What each symbol does to the elements:
z645: @>z951, *>z600, ^>z599, §>z194, !>z534, ~>z550
z488: @>z327, *>z538, ^>z241, §>z393, !>z183, ~>z709
z138: @>z560, *>z451, ^>z10, §>z334, !>z475, ~>z546
z555: @>z490, *>z401, ^>z475, §>z479, !>z10, ~>z87
z194: @>z553, *>z584, ^>z38, §>z645, !>z803, ~>z190
z404: @>z125, *>z72, ^>z248, §>z226, !>z853, ~>z150
z140: @>z492, *>z10, ^>z451, §>z265, !>z401, ~>z972
z687: @>z248, *>z389, ^>z125, §>z709, !>z914, ~>z393
z30: @>z258, *>z709, ^>z534, §>z389, !>z599, ~>z538
z128: @>z389, *>z248, ^>z72, §>z258, !>z574, ~>z983
z550: @>z10, *>z492, ^>z560, §>z190, !>z490, ~>z645
z588: @>z278, *>z546, ^>z972, §>z20, !>z444, ~>z451
z475: @>z538, *>z327, ^>z555, §>z983, !>z138, ~>z258
z546: @>z599, *>z588, ^>z951, §>z574, !>z258, ~>z138
z183: @>z451, *>z560, ^>z492, §>z619, !>z488, ~>z278
z709: @>z444, *>z30, ^>z955, §>z687, !>z278, ~>z488
z574: @>z38, *>z20, ^>z553, §>z546, !>z128, ~>z334
z553: @>z194, *>z853, ^>z574, §>z951, !>z72, ~>z91
z972: @>z600, *>z951, ^>z588, §>z853, !>z226, ~>z140
z248: @>z687, *>z128, ^>z404, §>z444, !>z20, ~>z342
z451: @>z183, *>z138, ^>z140, §>z792, !>z327, ~>z588
z190: @>z91, *>z642, ^>z473, §>z550, !>z157, ~>z194
z401: @>z241, *>z555, ^>z327, §>z150, !>z140, ~>z226
z490: @>z555, *>z241, ^>z538, §>z157, !>z550, ~>z534
z342: @>z393, *>z983, ^>z150, §>z327, !>z792, ~>z248
z983: @>z750, *>z342, ^>z479, §>z475, !>z334, ~>z128
z339: @>z150, *>z157, ^>z393, §>z241, !>z642, ~>z125
z750: @>z983, *>z393, ^>z157, §>z538, !>z473, ~>z389
z538: @>z475, *>z488, ^>z490, §>z750, !>z560, ~>z30
z479: @>z157, *>z150, ^>z983, §>z555, !>z91, ~>z72
z72: @>z803, *>z404, ^>z128, §>z87, !>z553, ~>z479
z492: @>z140, *>z550, ^>z183, §>z642, !>z241, ~>z600
z327: @>z488, *>z475, ^>z401, §>z342, !>z451, ~>z444
z599: @>z546, *>z278, ^>z645, §>z38, !>z30, ~>z560
z150: @>z339, *>z479, ^>z342, §>z401, !>z265, ~>z404
z157: @>z479, *>z339, ^>z750, §>z490, !>z190, ~>z803
z473: @>z334, *>z619, ^>z190, §>z560, !>z750, ~>z38
z393: @>z342, *>z750, ^>z339, §>z488, !>z619, ~>z687
z600: @>z972, *>z645, ^>z278, §>z584, !>z955, ~>z492
z334: @>z473, *>z792, ^>z91, §>z138, !>z983, ~>z574
z91: @>z190, *>z265, ^>z334, §>z10, !>z479, ~>z553
z951: @>z645, *>z972, ^>z546, §>z553, !>z87, ~>z10
z444: @>z709, *>z258, ^>z226, §>z248, !>z588, ~>z327
z619: @>z792, *>z473, ^>z642, §>z183, !>z393, ~>z914
z534: @>z87, *>z955, ^>z30, §>z803, !>z645, ~>z490
z955: @>z226, *>z534, ^>z709, §>z125, !>z600, ~>z241
z87: @>z534, *>z226, ^>z258, §>z72, !>z951, ~>z555
z20: @>z914, *>z574, ^>z853, §>z588, !>z248, ~>z792
z914: @>z20, *>z38, ^>z584, §>z278, !>z687, ~>z619
z584: @>z853, *>z194, ^>z914, §>z600, !>z125, ~>z642
z803: @>z72, *>z125, ^>z389, §>z534, !>z194, ~>z157
z265: @>z642, *>z91, ^>z792, §>z140, !>z150, ~>z853
z258: @>z30, *>z444, ^>z87, §>z128, !>z546, ~>z475
z10: @>z550, *>z140, ^>z138, §>z91, !>z555, ~>z951
z560: @>z138, *>z183, ^>z550, §>z473, !>z538, ~>z599
z125: @>z404, *>z803, ^>z687, §>z955, !>z584, ~>z339
z792: @>z619, *>z334, ^>z265, §>z451, !>z342, ~>z20
z241: @>z401, *>z490, ^>z488, §>z339, !>z492, ~>z955
z642: @>z265, *>z190, ^>z619, §>z492, !>z339, ~>z584
z38: @>z574, *>z914, ^>z194, §>z599, !>z389, ~>z473
z278: @>z588, *>z599, ^>z600, §>z914, !>z709, ~>z183
z389: @>z128, *>z687, ^>z803, §>z30, !>z38, ~>z750
z853: @>z584, *>z553, ^>z20, §>z972, !>z404, ~>z265
z226: @>z955, *>z87, ^>z444, §>z404, !>z972, ~>z401

The rows follow the links: the fewer symbols apart two elements are, the more alike their rows tend to be.

Each row is also shifted at random along 7 hidden directions that mean nothing.

Row, then element:
[ 105,  -68,   33,   35,   37,   63,   30,    3,  -54,    4,  -14,  -35,   27,   51,  116,    9,  171,   35,   74,  -39,   45,   44, -163,  -68,   10,   86,   49, -113,  121,   75,  -23,  -78,   44,  -12,  -52,  -91,   85,  105,   86,   76,  -66,   52,  -37,  -25,   12,    5,   13,   45,   44,  -24,  -17,  -57,  -75, -311,  -97,   36,   42,   76]: z128
[  86,  -43,   33,    9, -113,  -35,   99,  -26,  -54,  -57,   53,  -26,  -54,  -27,   -6,   54,   66,   -5, -146,   40,   70,  -15,   64,   -2,   27,   60,   95,  -81,  -59,   52,   81,   31,   -9, -104,   38,   93,  -10,   29,   53,    2,  -20,  -79, -106,    4,  -29, -107,  -59,  -57,  -55,  -97,    1,  -38, -104,   93,   -7,   43,  102, -157]: z20
[-102,   52,    8,    6,   19,    9,  -41,   37,   17,  -38,   61,   53,   45,   19,  -32,   -6,   42, -118,   67,   35,   -2,  -82,  -10,   21,   53,  -79,  -71,   35,  133, -110, -104,  -78,  -87,   26,   74,    4,   32,   26,  -88,   73,  151,   53,   93,  -16,   89,  125,   43,   53,  -12,  180,  -20,    9, -119, -215,   13,  -80,  -98,   18]: z241
[ -26,    0,  -32,  -52,   52,   42,  -79,   59,  -74,  -18, -120,   70,   77,  -37,    3,  -17,   -2,  -22,   65, -120,  -80,  -24, -130,   80,   49, -202,    5,   -6,  102,  -22,  -23,   34,   24,  -58,  -92,  -77,   61,  -28,   68,   30,   80,   -1,   74,    2,  138,  108,  -11,   54,   51,   27,   -5,  -40,  152,  -48,   31,  101, -132,   92]: z87
[  36,  -78,  -37,   39,  -34,  -38,  -13,  -87,  -61, -167,   28,  -20,  -37,   50,  -24,   -4,   49,  -40,   49,   47,   73,   15, -111,   13,  -35,  -52,   18,   86,   41,   76,   45,  -24,  100,  -11,   59,  -29,  -50,  -31,  -26,  110,    0,  -29,   73,   46,  -20,   -9,   75,   99,  -87,   23,  -34,  -17,  -64, -172,   40,   12,  145,    5]: z91
[  69,  121,   17,   -5,   33,   50,  -11,   53,   34,   42,  -95,   16,   84,  -45,   10,  -52,  -31,   82,   36,  -35,  -48,  -26,    2,  -23,  -54,   22,  -59,  122,  -15,   38,   10,  107,  -12,   89,   35,  -39,  -43,  -16, -135,   -2,    7,   49,  -62,  -14,   13,  -11,   27,   70,   12,  -47,   50,   50,  108,  121,  -63,  -31,  -30,   17]: z538
[ 129,   69,    3,   72,   91,   54,  -98,   27,  -22,  -44,  -19,  -65,   31,   29,   21,  -47,  122,   -4,  162,  -72,   16,  -26, -132,   10,  -24,  -24,  -45,  108,   96,  -48,   16,  -81,   57,   56,   12, -132,  -19,  -34,  -55,   50,   57,   43,   48,  -42,   64,   96,   74,   72, -107,  112,  -68,   41,   15, -181,  -44,   17,   72,  152]: z157
[-353,  -95,   81,  -37,   -3,   14,   32,   62,  -64,   25, -145,   75,   -1,   52,   34,    9,  111,   34,   54,  -34,   33,   -3, -147,  -67,   18,   -5,   12,  -28,   85,    7,  -14,   97,   60,   22,  -74, -116,  196,   93,   99,   64,   96,  -33,  -17,  -42,    2,   84,    7,   83,   -4,  -50,   47,  -77,    5, -152,  -63,  -22,  -28,    8]: z248
[  96,  -36,   44,  -51,  -12,   86,   23,   35,   -9,   22, -136,   52,   57,  -55,   13,   19,  -43,   59,   85,  -76,  -46,   -9,  -37, -104,   91,   27,   50,  -24,   43, -130,  -52,   33,    6,   32,   -8,  -84,   41,  106,   72,  -56,   -3,  -16,    9,  -24,   56,   62,  -47,  -62,   27,  -60,   30,  -87,   49,  -20,  -72,   28, -120,   42]: z258
[ -71,   68,    1,  -53,  115,   75,   50,   62,  -14,   38,   29,   70,   81, -139,  -69,   49,   28,   -4,   80,   15,  -51,  -67,  117,  -67,  146,    5,  -33,  -30,   49, -232,  -38,  118,  -31,   79,    6,  -46,   29,  113, -105,   30,   49,  -24,   16,   29,   11,  251,  -64,  -71,  -49,  -10,  -55,   61,  -13,    7,  -72,    1, -126,   87]: z30
[ -57,    6,   76,    0,   63,  -15,   33,  -67,  -79,   25,  -21,   20, -132,   71,  165,   57,  -14,   14,  -21,   82,  -26,   30,  -46,  -93,  107,   53,   -9, -152,   43,  -70,  -70,    7,  -31,  164, -100,   44,   25,  107,   74,   31,  -66,  -11,  -13,   67,   53, -165,   -6,  -61,  156,  -25,  101,   55,  -76, -168,   -6,   46,  -63,  -96]: z278
[ -96,   17,  -32,  -71,  120,  -44,    0,  -54,  -13, -135,   91,   -6,  -54,  -50,    8,   47,  -27,  -63,   10,   58,  106,   21,   73,   72,   14,  -55,  -18,    2,  -43,   66,   64,   14,   32,   94,  -59,   -2,  -17,   24,  -25,   29,  -24,  -74,  151,   35,  -56,   33,  -75, -118, -103,   64,  -25,   44,   30,    4,   54,    7,    4,   10]: z194
[-131,  -44, -106,  -67, -143,   77, -112,   59,   15,  161,  -40,  -95,   70,    0, -133,    6,   -5,   25,    9,  -67,  -39,   63,   21,  101,  -92,  -86,   43,   -6,  -27, -173,   98,  -35,   44, -111,  -29,   11,   14, -157,  109, -122,   18,    9,  -12,  -34,  -70,   31,  -58, -102,  -57,  -17,  -32,  -34,  140,  235,   20,    3,   10,   14]: z404
[-220,  -51,   58,    9,   19,   -8,   43,   39,  -26,    7, -134,  -28,  -23,   56,  -19,  -55,   41,   37,    0,  -83,   24,  -45, -158,  -46,   20,  -58,  -11,   51,   63,   45,   -2,  109,   19,  -18,   36,    1,  112,   67,   52,   58,  128,   57,  -64,  -23,   -2,   -2,   51,  140,  -31,  -29,   76,    5,  125,  -92, -102,  -97,  -65,  -16]: z342
[-252,   -2,  -25,  -35,   47,  -50,  -59,  -55,  -20,  -96,   56,    8,  -66,   -3,   84,   56,  -29,  -32,  -65,   45,   75,   36,   46,   90,  -19,  -24,  -41,  -26, -108,   84,   84,   -7,   53,   63,  -17,   52,  -24,  -31,   12,   36,  -68,  -89,   19,   87,  -66, -137,  -37,  -76,  -16,   52,  -24,   54,    2,   87,   50,   55,   63,  -64]: z584
[  98,   48,  -90,   63,   60,  -26,   -4,  -59,   32,    9,  115,  -52,    7,  -58,   21, -113,   24,  -64,  -93,    8,  -42,  -67,   38,  157, -134,  -51,  -37,  -24,  -87,  312,  145,  -37,  -69,    5,  -21,   61,   93,  -48,   28,   26, -114,   66,  -11,  -70,  -44,   46,   23,  -40,   35,   77,   35,   91,    0,  179,   96,  -76,   24,  -22]: z190
[ -25,  -13,  -29,  -41,   -6,  100,  -70,   61,   15,  -58,  133, -135,   56,   -4,  -26,  117,   58,    8,   74,   28,   63,   49,  145,   30,   -6,   82,    3,   38,   46, -338,  -39, -178,   74,  -13,   98,  -42,  -86,  -83,  -82,  -49,  -29,  -35,   92,  -34,  -17,    0,   -3, -151,  -74,   78, -150,   13,  -90,  -27,   -3,   55,  132,    3]: z125
[ 122,  132,  -85,   80,   67,  -76,  -26, -100,   50,  -96,  129,   54,   25,  -20,   29,  -38, -152,  -17, -110,   23,  -10,   40,  114,  125,  -39,   -9,  -20,    3, -184,  304,   44,   24,  -73,   67,   53,  112, -146,  -11,  -92,   -5, -129,   12,   41,   -7,  -28, -157,    5,  -28,   -1,   11,    9,   57,  -26,  107,   70,  -32,   47,   14]: z550
[ -62,  -75,  -30,   39,  -46,  -68,   -9, -113,    8,  -45,   -5,  -49,  -92,   45,  -24,  -10,   10,  -47,  -31,   71,   54,  -27,   -4,   22,  -84,  -88,   56,   -6,   -9, -105,   11,    6,   39,  -13,   40,   12,   76,  -16,  118,   48,  -27,    3,   65,   53,  -55,  -21,   70,  130,   20,   17,   59,  -69,  -57,  -21,   78,  -52,    1,  -58]: z265
[  -4,    9,   36,  -43,   50,  -43,    1,  -76,  -51,   41,   33,  -66,  -52, -115,   84,   25,   71,   29,   14,   65,   47,   13,   35,  -91,  -22,   49,   17,  -66,  -64,   76,   46,   36,   44,  110,  -70,   -1,   97,   65,   92,  -49, -100,  -57,  -21,   45,   23,   14,  -60,  -87,   56,  -69,   35,   45,   51,   55,  -29,   11,  -48,  -18]: z38
[   9,   38,  -28,   -1,   47,   72,  -97,  102,   -4,  -28,   47,  -77,   36,  -74,  -68,   72,   48,  -42,   97,  -20,   37,  -25,   38,   22,   26,  -14,  -58,   47,   71, -130,    4,  -45,   34,    3,   34, -104,  -60,  -74, -105,   38,   94,  -23,  -17,  -48,  -52,  191,   32, -127,  -88,   45, -137,   63,  -17,  -91,    7,   46,   65,   97]: z803
[  33,  -25,  -34,   39, -127,  108,   59,   70,  100,   18,  112,   17,   64,  -13,  -45,   39,  -67,  -27,   -4,  -36,   19,  -42,   45,   22,   31,   12,  141,   34,   90,  -85,  -42,  -51,  -35, -113,   79,   26,  -61,  -54,  -50,  -47,    1,   54,   25,  -20,   16,  -15,   85,   90,  -38,   25,  -60, -119, -179,  -63,   22,  -56,   29,   29]: z401
[ 105,    9,   -4,   81,   66,  -74,  -73,  -92,    6,  -60,  126,  -30,  -61,   94,   61,    8,  -11,  -91,  -79,  104,   86,   -9,   10,   12,  -52,  -29, -103,   -2,   -9,  115,   -7,  -69,   22,   25,    7,   51,  -30,  -10,  -76,   49,    4,    0,  -18,   19,  -12,  -70,   11,   49,  -26,  109,   11,   48, -187, -172,   89,  -27,  120, -103]: z642
[ -16, -109,   99,   -4,   33,  -60,   67,  -87,   -1,  -31, -115,    2,  -24,  -35,   56,  -36,  124,   40,   30,   -3,   27,  -43, -155,  -44,  -18,   16,   41,  -11,  -28,   34,   55,   31,    9,   23,  -25,   23,  147,   78,  103,   43,  -35,   99,  -32,   41,   -6,    9,   48,  134,   38,  -55,   63,  -62,   35,  -54,  -57, -115,  -30,  -14]: z334
[   8,  -37,  -65,   69,  -88,  -60,  -12,  -99,   15,  -26,   38,  -96,  -43,   28, -112,    9,  -51,  -28,  -31,   77,   32,    1,   63,   38,  -26,    5,   83,   74,  -44,  -77,   58,  -81,   70, -158,    3,   31, -130, -102,  -56,   38,   60,  -67,   23,   18,  -75,  -54,   -5,  -14,  -90,   -4, -116,  -41,  -41,   54,   20,   96,  138,  -58]: z853

Start here and follow the symbols in turn, left to right. Where do you end up?
Answer with the element's name.
[ -87,   16,  -57,    6,   21,   43,  -66,   85,   79,   76,   39,  -63,   20,   62,   23,  -71,   89,  -68,   36,  -41,   17,   59,   17,   17,  -68,  -56,  -90,   57,   76,  -70,   14,  -83,   38,   42,   73,  -35,   42,  -79,   -5,  -71,   51,   74,   42,  -14,   35,  -49,   -9,    3,   -3,   55,   43,   62,   34,  -33,   88,  -58,   72,    2]
~ ! ! ! ~ ~ => z584
[-176,   55,  -63,    3,   45,  -42,  -54,  -54,  -55,  -19,   48,   71,  -79,  -21,    9,  -89,  -73,  -85,  -61,   71,  -31,  -64,   50,   76,   42, -132,  -43,   47,  -76,   55,   10,   52,  -59,   72,   21,   75,  -11,   22,   -2,   35,   54,   15,   50,   34,   30,  -33,   40,   30,   19,   85,   84,   53,   29,   92,   76,  -47, -128,  -84]
* * ^ ! => z488
[-194,   41,   51,  -30,   62,  127,  -86,  -17,   41,  251,   -6,  -66,   37,  -36,   66,   33,  197,   24,   28,  -73,  -76,  -28,   -6,  -54,    6,   72,  -85, -122,  -12, -185,  -15,  -43,   27,   62,  -96,   50,  176,   -8,  108,  -65,  -77,  -20,  -83,  -39,   26,   88,  -62,  -99,  183,  -46,   75,   78,   72,  145,  -19,   31, -106,   -7]
~ ! * * => z619
[-338,    0,   64,   -4,  108,  -85,   65,  -53,   31,   60,   29,  -39,  -42,  -87,   24,  -71,   49,   37,  -75,   45,   32,  -39,   88,  -45,  -64,   11,    2,  -10, -119,   89,  107,  141,  -12,   95,   57,   36,   59,   72,   44,    6,  -24,   28,  -48,   58,  -44,   13,  -32,  -67,   33,  -75,  135,   66,   38,  173,   16, -107,  -37,  -62]
@ @ ~ ! ! => z914
[ 144,   -3,   14,  -22,  -34,  -27,   -7,  -35,  -51,  117,  -99,   50,  -60,    0,  -51,   38,  -85,   88,   72,  -42,  -60,   16,  -46,  -38,   -9,   31,   52,   53,  -81,  122,    4,   47,   24,  -62,  -80,   41,  -44,    1,    6,  -18,  -50,  -58,  -97,   -2,    6,  -24,  -29,  -19,   87,  -78,  -56,  -44,  101,  164,  -31,   68,    6,   27]
@ @ * ~ => z451
[ -27,  -47,  -48,   18,  -59,   20,  -43,   68,  144,   48,    2,  -15,   93,   55,  -18,  -70,  -72,   57,  -84,  -88,  -24,   44,  -48,   89, -123,   50,   40,   86,  -50,  187,  115,  -71,   21, -104,   -5,   37,  -23, -157,   12, -100,  -75,   89,  -33,  -75,  -59, -156,   48,   74,   -2,  -33,   65,  -36,   -6,  125,   75,  -26,  160,   -8]
@ * ! @ ~ => z553
[  44,  -27,  -75,   56, -138,   10,  -41,  -59,  -30,  -21,   32,   -2,  -33,   53,  -79,   57,  -30,  -76,  -14,   48,  -27,  -27,  -53,   32,   85,  -11,   17,   -1,  -16,  -38,  -43,  -23,  -28, -113,   -8,   86,  -55,   -9,  -66,   97,   44,  -93,   19,   -3,   64,   25,   -9,   17,   12,   67,  -35,  -51,  -84,  -14,   42,   26,  -32, -124]
* * ~ * => z10
[  98,  -71,  -16,   43,  -82,   -8,   54,  -49,   24,  -76,   24,   41,  -36,   -3, -146,  -48,  -76,  -91,  -69,   18,  -21,  -98,   57,   63,   27, -105,   20,   46,  -14,   -1,  -96,   19, -125, -129,   69,   65,  -69,  -47,  -48,   91,  131,  -10,  -30,  -22,  -11,   64,   15,   77,  -40,   19,  -81,  -54, -102,   35,   24,  -51,   -1, -144]
^ ! ^ § => z150
[-197,  -13,   21,  -54,  -26,   32,   98,   79,  -50,   47,  -58,   44,   37,  -13, -136,   15,   15,   47,   70,  -60,  -47,  -53,  -66,  -32,   96,  -19,  -13,  102,   78, -199, -105,   80,    0, -149,   31,  -55,  -22,   26,  -85,   70,  139,  -60,  -52,  -37,   66,  217,  -11,    8,  -34,  -82, -173,  -86,  -31,  -74, -108,   56,  -40,   16]
! ~ @ @ => z451
[ -57,  -26,  -85,   29,   26, -105,   -1,  -98,  -13, -118,  -64,   54,  -31,  -27,  -37,    1,  -95,  -88,   -3,   33,   -3,  -67,   29,    3,   67, -123,   57,   69,  -21,   55,  -12,   43,  -64,   19,   36,  -66,  -90,   38,  -74,  115,   47,  -22,  123,   40,   18,   48,   54,  185,  -23,   64,   33,  -60,   64,  -61,   21,   11,  -17,   18]
! * ! ~ => z972
[ 250,   66,  -49,   38,   47,  106,   14,   80,   61, -112,   75,   20,  110,   -5,   10,  -14,  -24,  -31,    2,   -1,   21,  -12,   55,   29,   52,  -47,  -69,   31,   49,   -4,  -54,  -29,  -75,   49,   25,   -3,  -52, -103,  -88,   12,   18,  126,   47,  -82,  -12,   94,   86,   24,  -23,  107,  -29,   10,  -70,  -87,   63,  -44,   20,   76]
* ~ @ * @ => z534
[-141,   -6,  -57, -105,  -52,   55,  -47,   36,  -21,   -7,  -39,   48,   52,   54,   -7,   44, -106,   -2,   95,  -94,  -27,   56,  -62,  -19,   58, -111,   30,   17,   53, -301,  -55,  -22,  113,  -23,   -9,  -49,  -54,  -59,   31,  -34,  108,  -51,   71,   77,   58,  -31,   -7,  -30,  -12,    6,    1,  -63,   60,  -68,   30,   70,  -39,   17]
@ ! § ~ * ^ => z473
[ 226,  -36,  -81,  -33,  -46,  -58,  -95,  -75,  -71,  -42,  -16,  -44,  -59,  111,  -87,   78,  -27,   39,   92,   22,   46,   95,  -94,   64,  -52,    1,   21,   83,  -56,   17,   95,  -89,   89,  -88,   19,  -10, -187, -138,  -11,    0,  -10,  -68,   20,   59,  -82,  -49,  -51,  -45,  -67,   53,  -77,   -5,   32,    8,   65,   90,  143,    3]
^ ^ * * => z553
[ -88,  -21,   70,   30,  -28,   47,   61,   15,  121,  -51,  -30,   47,   93,  -96,   67,  -12,  -46,    1,  -13,  -66,  -38,   45,   19,  -58,  -51,  140,  109,  -72,  -70,   89,   22,  -57,  -73,   26,   55,  -16,  -11,   34,   97, -113, -230,  124,   -7,   -9,   36,  -62,   62,   79,  117,  -81,  110,  -87,   15,   43,    8,  -49,  -18,   83]
~ @ ^ § § § => z803
[ 112,    8,   54,   -5, -187,  -83,   85,  -10,   84,  -22,   55,   65,  -19,    5,  -12,   -5, -155,   51, -146,    7,   66,  -21,  191,   33,   10,  123,  103,  -18, -131,  -47,  -39,   89,  -51,   -4,   17,  127,  -66,   31,    5,  -77,   -6,   -4,  -62,   74,  -43, -182,  -25,   54,  -10, -153,  106, -109,  -15,  139,  -12,   10,   -9, -119]
^ ! @ * * => z241
